Below is a small trained network, with its code and all its weights. Each question gives an input and a class and asks what happens when units are switched off, that is, made to give their printed mean instead of their output.

import numpy as np


def w(rows, s, z=0):
    codes = np.array(rows[::2]) - 128.0
    scale = np.full(codes.shape[1], s)
    scale[-1] = z or s
    return codes * scale


def norm(h):
    return h / np.sqrt((h * h).mean(-1, keepdims=True) + 1e-5)


def f(y):
    return y / 2 * (1 + np.tanh(0.7978845608 * (y + 0.044715 * y**3)))


def log_softmax(a):
    a = a - a.max(-1, keepdims=True)
    return a - np.log(np.exp(a).sum(-1, keepdims=True))


def net(x, mask):
    res = np.array(x, float).reshape(1, 4) / 4 @ E
    u = 0
    for l in range(3):
        y = f(norm(res) @ A[l][:, :-1].T + A[l][:, -1])
        res = res + np.where(mask[u : u + 4], y, B[l][:, -1]) @ B[l][:, :-1]
        u += 4
    return log_softmax(norm(res)[-1] @ U[:, :-1].T + U[:, -1])


A, B = {}, {}
E = w([
[58,88,114,103,186,160],'x0',
[150,113,99,181,156,134],'x1',
[126,183,155,91,148,173],'x2',
[149,254,217,120,139,154],'x3',
],0.0021)
A[0] = w([
[213,143,44,128,178,197,4],'0.n0',
[51,64,86,102,144,219,98],'0.n1',
[40,1,87,41,100,159,126],'0.n2',
[153,198,129,218,227,233,18],'0.n3',
],0.0036,0.002)
B[0] = w([
[48,168,197,199,182,69,102],'0.n0',
[101,162,172,130,103,80,186],'0.n1',
[34,176,156,163,193,56,251],'0.n2',
[100,128,99,169,204,255,155],'0.n3',
],0.0038,0.0024)
A[1] = w([
[207,221,242,66,48,147,106],'1.n0',
[193,253,218,25,115,104,122],'1.n1',
[182,168,217,148,122,110,3],'1.n2',
[240,184,209,191,184,89,185],'1.n3',
],0.0037,0.0029)
B[1] = w([
[20,210,157,50,74,170,248],'1.n0',
[38,165,252,41,40,155,252],'1.n1',
[43,73,136,39,148,123,105],'1.n2',
[83,121,178,85,69,66,217],'1.n3',
],0.0039,0.0025)
A[2] = w([
[170,25,11,181,100,183,121],'2.n0',
[15,46,77,146,127,252,252],'2.n1',
[100,36,32,241,122,150,14],'2.n2',
[22,101,227,140,184,10,131],'2.n3',
],0.0032,0.0029)
B[2] = w([
[190,158,197,111,60,46,142],'2.n0',
[130,218,254,183,142,74,224],'2.n1',
[54,152,116,53,30,206,140],'2.n2',
[5,67,59,150,119,122,254],'2.n3',
],0.0036,0.0028)
U = w([
[22,46,51,212,186,45,253],'0',
[52,219,237,34,46,211,253],'1',
[179,215,207,216,232,253,161],'2',
[208,83,29,45,182,227,3],'3',
[214,41,54,205,40,35,252],'4',
[226,60,52,37,214,195,3],'5',
[200,34,52,54,201,223,3],'6',
[227,49,30,52,200,230,3],'7',
],0.0042,0.0029)

Each question gives the input, the list of numbers given to net, and the class t.
The units are the neurons (one row each of A and B). Each row of codes is followed by its name. A weight is (code - 128) times the scale printed after its matrix; where a second scale follows, it is the last column's (A, B and U).
mask holds one flag per neuron, layer by layer. A switched-off neuron (its flag False) gives its mean, the last column of its row in B, instead of its output. The means were averaged over made-up inputs and are rounded, as every weight is.
A unit's drop is (log p(t) with every unit on - log p(t) with that unit switched off) / (log p(t) with every unit on - log p(t) with every unit switched off).
k most important neurons: the k neurons with the biggest drops, biggest first
top k neurons in layer l: the k neurons of layer l with the biggest drops, biggest first
drop when u is switched off: that unit's drop, to one decimal
input [-1,8,-6,0], class 4: top 2 neurons in layer 1	(1.n0, 1.n1)
input [3,-3,3,-2], class 0: top neuron in layer 2	(2.n3)
input [-6,-7,3,-8], class 4: top 2 neurons in layer 0	(0.n0, 0.n1)
input [-3,7,5,-2], class 2: 2 most important neurons	(0.n3, 0.n2)
input [8,8,-3,6], class 2: top 2 neurons in layer 2	(2.n1, 2.n3)
input [-6,-3,7,-8], class 4: top 2 neurons in layer 2	(2.n0, 2.n3)
input [4,-3,7,-7], class 0: drop when 1.n1 is switched off	0.1
input [2,3,4,2], class 2: drop when 2.n3 is switched off	0.0
input [-1,3,-7,-2], class 4: drop when 2.n3 is switched off	0.1
input [8,5,6,5], class 2: drop when 0.n0 is switched off	0.0
